Below is a small trained network, with its code and all its weights. Each question gives an input and a class and asks what happens when units are switched off, that is, made to give their printed mean instead of their output.

import numpy as np


def w(rows, s, z=0):
    codes = np.array(rows[::2]) - 128.0
    scale = np.full(codes.shape[1], s)
    scale[-1] = z or s
    return codes * scale


def f(y):
    return y / 2 * (1 + np.tanh(0.7978845608 * (y + 0.044715 * y**3)))


def log_softmax(a):
    a = a - a.max(-1, keepdims=True)
    return a - np.log(np.exp(a).sum(-1, keepdims=True))


def net(x, mask):
    res = np.array(x, float).reshape(1, 3) / 4 @ E
    y = f(res @ A[0][:, :-1].T + A[0][:, -1])
    res = res + np.where(mask, y, B[0][:, -1]) @ B[0][:, :-1]
    return log_softmax(res[-1] @ U[:, :-1].T + U[:, -1])


A, B = {}, {}
E = w([
[93,146,184,144,105,54,1,65,148],'x0',
[152,51,60,108,93,54,147,182,169],'x1',
[217,47,142,254,122,242,181,137,181],'x2',
],0.0099)
A[0] = w([
[218,40,134,188,60,176,102,104,169,213],'neuron 1',
[193,34,168,138,106,229,251,196,202,254],'neuron 2',
[183,158,140,119,147,166,173,146,109,76],'neuron 3',
[131,114,163,133,109,108,114,138,104,72],'neuron 4',
[111,215,254,45,182,105,53,104,85,239],'neuron 5',
[85,193,230,130,196,250,119,66,95,193],'neuron 6',
[112,141,193,123,169,113,67,113,158,107],'neuron 7',
[108,193,46,44,185,92,201,158,87,140],'neuron 8',
[210,98,132,114,242,166,129,150,56,74],'neuron 9',
],0.0066,0.0042)
B[0] = w([
[52,137,141,106,89,85,186,226,128,200],'neuron 1',
[126,113,78,135,103,116,160,164,128,247],'neuron 2',
[182,127,109,187,123,143,128,129,152,146],'neuron 3',
[158,146,127,137,134,143,114,79,154,125],'neuron 4',
[119,165,193,90,94,119,111,110,77,210],'neuron 5',
[128,95,178,95,75,143,161,171,120,193],'neuron 6',
[153,123,196,175,154,129,70,69,126,150],'neuron 7',
[5,107,169,128,121,64,108,141,119,180],'neuron 8',
[175,181,62,180,198,204,158,94,169,148],'neuron 9',
],0.011,0.016)
U = w([
[93,62,155,91,96,75,144,171,78,234],'0',
[171,120,121,184,246,136,127,78,133,2],'1',
[172,154,156,114,144,110,110,105,121,21],'2',
[166,181,95,124,140,181,151,155,145,31],'3',
],0.012,0.0024)

Each question gives the input, the list of numbers given to net, and the class t.
The units are the neurons (one row each of A and B). Each row of codes is followed by its name. A weight is (code - 128) times the scale printed after its matrix; where a second scale follows, it is the last column's (A, B and U).
mask holds one flag per neuron, in row order. A switched-off neuron (its flag False) gives its mean, the last column of its row in B, instead of its output. The means were averaged over made-up inputs and are rounded, as every weight is.
A unit's drop is (log p(t) with every unit on - log p(t) with that unit switched off) / (log p(t) with every unit on - log p(t) with every unit switched off).
The circuit of an input: a set's keep is (log p(t) with only the set's units on - log p(t) with every unit switched off) / (log p(t) with every unit on - log p(t) with every unit switched off). Starting from all 9 units, units are removed one at a time, each time the one whose removal leaves the highest keep (on an exact tie, the one counted first), for as long as the keep stays at least 0.8.
units of the circuit, in order: the units of the circuit, biggest drop first
unit that matters most: the unit with the biggest drop
k most important neurons: the k neurons with the biggest drops, biggest first
drop when u is switched off: that unit's drop, to one decimal
input [-2,-3,0], class 3: units of the circuit, in order	neuron 1; neuron 8
input [-8,3,7], class 3: unit that matters most	neuron 9
input [-3,3,6], class 3: 3 most important neurons	neuron 8; neuron 9; neuron 6
input [-2,0,1], class 3: 2 most important neurons	neuron 8; neuron 5
input [4,-5,-1], class 2: 2 most important neurons	neuron 1; neuron 8
input [8,-8,1], class 2: 2 most important neurons	neuron 7; neuron 1
input [-2,-6,3], class 3: 2 most important neurons	neuron 8; neuron 9
input [-7,-5,0], class 3: 2 most important neurons	neuron 9; neuron 1
input [-1,-6,3], class 3: 3 most important neurons	neuron 8; neuron 9; neuron 5
input [-2,1,5], class 3: 3 most important neurons	neuron 8; neuron 6; neuron 5
input [-4,-1,7], class 3: 2 most important neurons	neuron 9; neuron 8
input [5,-4,-1], class 2: 4 most important neurons	neuron 1; neuron 8; neuron 2; neuron 7
input [-4,2,7], class 3: 3 most important neurons	neuron 9; neuron 8; neuron 6
input [-3,0,6], class 3: units of the circuit, in order	neuron 8
input [8,-6,0], class 2: drop when neuron 6 is switched off	-0.1
input [6,-5,0], class 2: drop when neuron 2 is switched off	0.3
input [4,-3,-6], class 2: drop when neuron 7 is switched off	0.4
